Below is a small trained network, with its code and all its weights. Each question gives an input and a class and asks what happens when units are switched off, that is, made to give their printed mean instead of their output.

import numpy as np


def w(rows, s, z=0):
    codes = np.array(rows[::2]) - 128.0
    scale = np.full(codes.shape[1], s)
    scale[-1] = z or s
    return codes * scale


def f(y):
    return y / 2 * (1 + np.tanh(0.7978845608 * (y + 0.044715 * y**3)))


def log_softmax(a):
    a = a - a.max(-1, keepdims=True)
    return a - np.log(np.exp(a).sum(-1, keepdims=True))


def net(x, mask):
    res = np.array(x, float).reshape(1, 7) / 4 @ E
    y = f(res @ A[0][:, :-1].T + A[0][:, -1])
    res = res + np.where(mask, y, B[0][:, -1]) @ B[0][:, :-1]
    return log_softmax(res[-1] @ U[:, :-1].T + U[:, -1])


A, B = {}, {}
E = w([
[136,153,152,109,121,146,146],'x0',
[26,120,143,210,45,36,31],'x1',
[157,162,214,68,4,49,208],'x2',
[145,149,240,38,54,203,160],'x3',
[234,48,95,59,79,43,218],'x4',
[186,185,44,172,176,65,219],'x5',
[209,17,51,94,171,78,146],'x6',
],0.0042)
A[0] = w([
[57,224,198,192,25,28,138,172],'N0',
[107,63,25,202,195,71,58,190],'N1',
[198,127,10,185,238,101,191,228],'N2',
[39,225,207,195,30,58,118,174],'N3',
[220,59,194,12,41,105,209,207],'N4',
[189,81,214,18,24,107,184,214],'N5',
[14,228,238,196,72,208,39,251],'N6',
[179,93,215,17,20,96,186,214],'N7',
[240,152,60,82,207,125,246,201],'N8',
[92,149,150,142,212,238,86,212],'N9',
[232,61,180,13,51,105,219,221],'N10',
[80,63,36,208,191,101,38,197],'N11',
[96,49,31,204,172,54,49,179],'N12',
[81,42,52,201,133,39,47,198],'N13',
[159,65,3,194,221,58,114,233],'N14',
[106,47,26,193,176,50,64,184],'N15',
[47,169,197,148,166,242,42,196],'N16',
[224,152,30,143,233,122,231,171],'N17',
[57,156,194,137,190,249,43,194],'N18',
],0.0049,0.0035)
B[0] = w([
[53,214,107,232,23,11,174,188],'N0',
[157,49,40,211,239,145,43,213],'N1',
[235,178,5,149,236,172,207,233],'N2',
[33,228,153,220,31,30,166,193],'N3',
[248,20,200,9,36,52,160,245],'N4',
[212,30,244,43,12,34,103,230],'N5',
[4,238,240,143,83,153,62,244],'N6',
[212,30,236,59,7,21,106,230],'N7',
[248,197,55,25,145,157,242,238],'N8',
[88,153,170,49,241,242,100,188],'N9',
[254,27,170,5,50,64,183,255],'N10',
[110,52,76,203,236,168,33,215],'N11',
[145,29,52,221,213,99,23,211],'N12',
[113,33,92,224,139,63,14,211],'N13',
[234,69,8,194,236,134,122,239],'N14',
[188,29,42,216,209,99,38,211],'N15',
[10,196,233,71,190,219,33,203],'N16',
[233,226,14,71,215,184,238,219],'N17',
[21,165,237,46,204,234,21,200],'N18',
],0.0048,0.0062)
U = w([
[28,191,228,61,184,255,52,180],'0',
[217,8,211,18,23,40,148,133],'1',
[139,17,42,243,205,106,29,1],'2',
[209,218,30,75,207,189,251,143],'3',
[36,238,169,228,24,23,146,149],'4',
],0.0051,0.00058)

Each question gives the input, the list of numbers given to net, and the class t.
The units are the neurons (one row each of A and B). Each row of codes is followed by its name. A weight is (code - 128) times the scale printed after its matrix; where a second scale follows, it is the last column's (A, B and U).
mask holds one flag per neuron, in row order. A switched-off neuron (its flag False) gives its mean, the last column of its row in B, instead of its output. The means were averaged over made-up inputs and are rounded, as every weight is.
A unit's drop is (log p(t) with every unit on - log p(t) with that unit switched off) / (log p(t) with every unit on - log p(t) with every unit switched off).
The circuit of an input: a set's keep is (log p(t) with only the set's units on - log p(t) with every unit switched off) / (log p(t) with every unit on - log p(t) with every unit switched off). Starting from the 12 units with the biggest drops (on a tie, the unit counted first), units are removed one at a time, each time the one whose removal leaves the highest keep (on an exact tie, the one counted first), for as long as the keep stays at least 0.8.
units of the circuit, in order: the units of the circuit, biggest drop first
unit that matters most: the unit with the biggest drop
k most important neurons: the k neurons with the biggest drops, biggest first
drop of u: that unit's drop, to one decimal
input [-5,-5,-7,0,1,1,-6], class 0: unit that matters most	N18
input [1,7,1,0,-5,-8,6], class 0: units of the circuit, in order	N6, N16
input [6,8,4,-1,4,-2,-1], class 4: units of the circuit, in order	N0, N3
input [4,-7,0,0,-2,-2,8], class 3: units of the circuit, in order	N17, N8
input [-2,-1,0,0,8,8,-3], class 3: 2 most important neurons	N17, N2
input [1,5,0,1,-6,6,1], class 4: 3 most important neurons	N3, N0, N6
input [0,-2,5,-5,7,8,-2], class 3: 3 most important neurons	N17, N2, N8
input [3,-7,-6,-6,7,-5,5], class 3: 3 most important neurons	N17, N8, N2
input [-5,4,8,1,0,-3,-7], class 4: drop of N3	0.0
input [-3,8,2,-1,-3,-5,-6], class 4: drop of N0	0.8
input [6,1,-4,5,-2,2,4], class 0: drop of N8	0.1
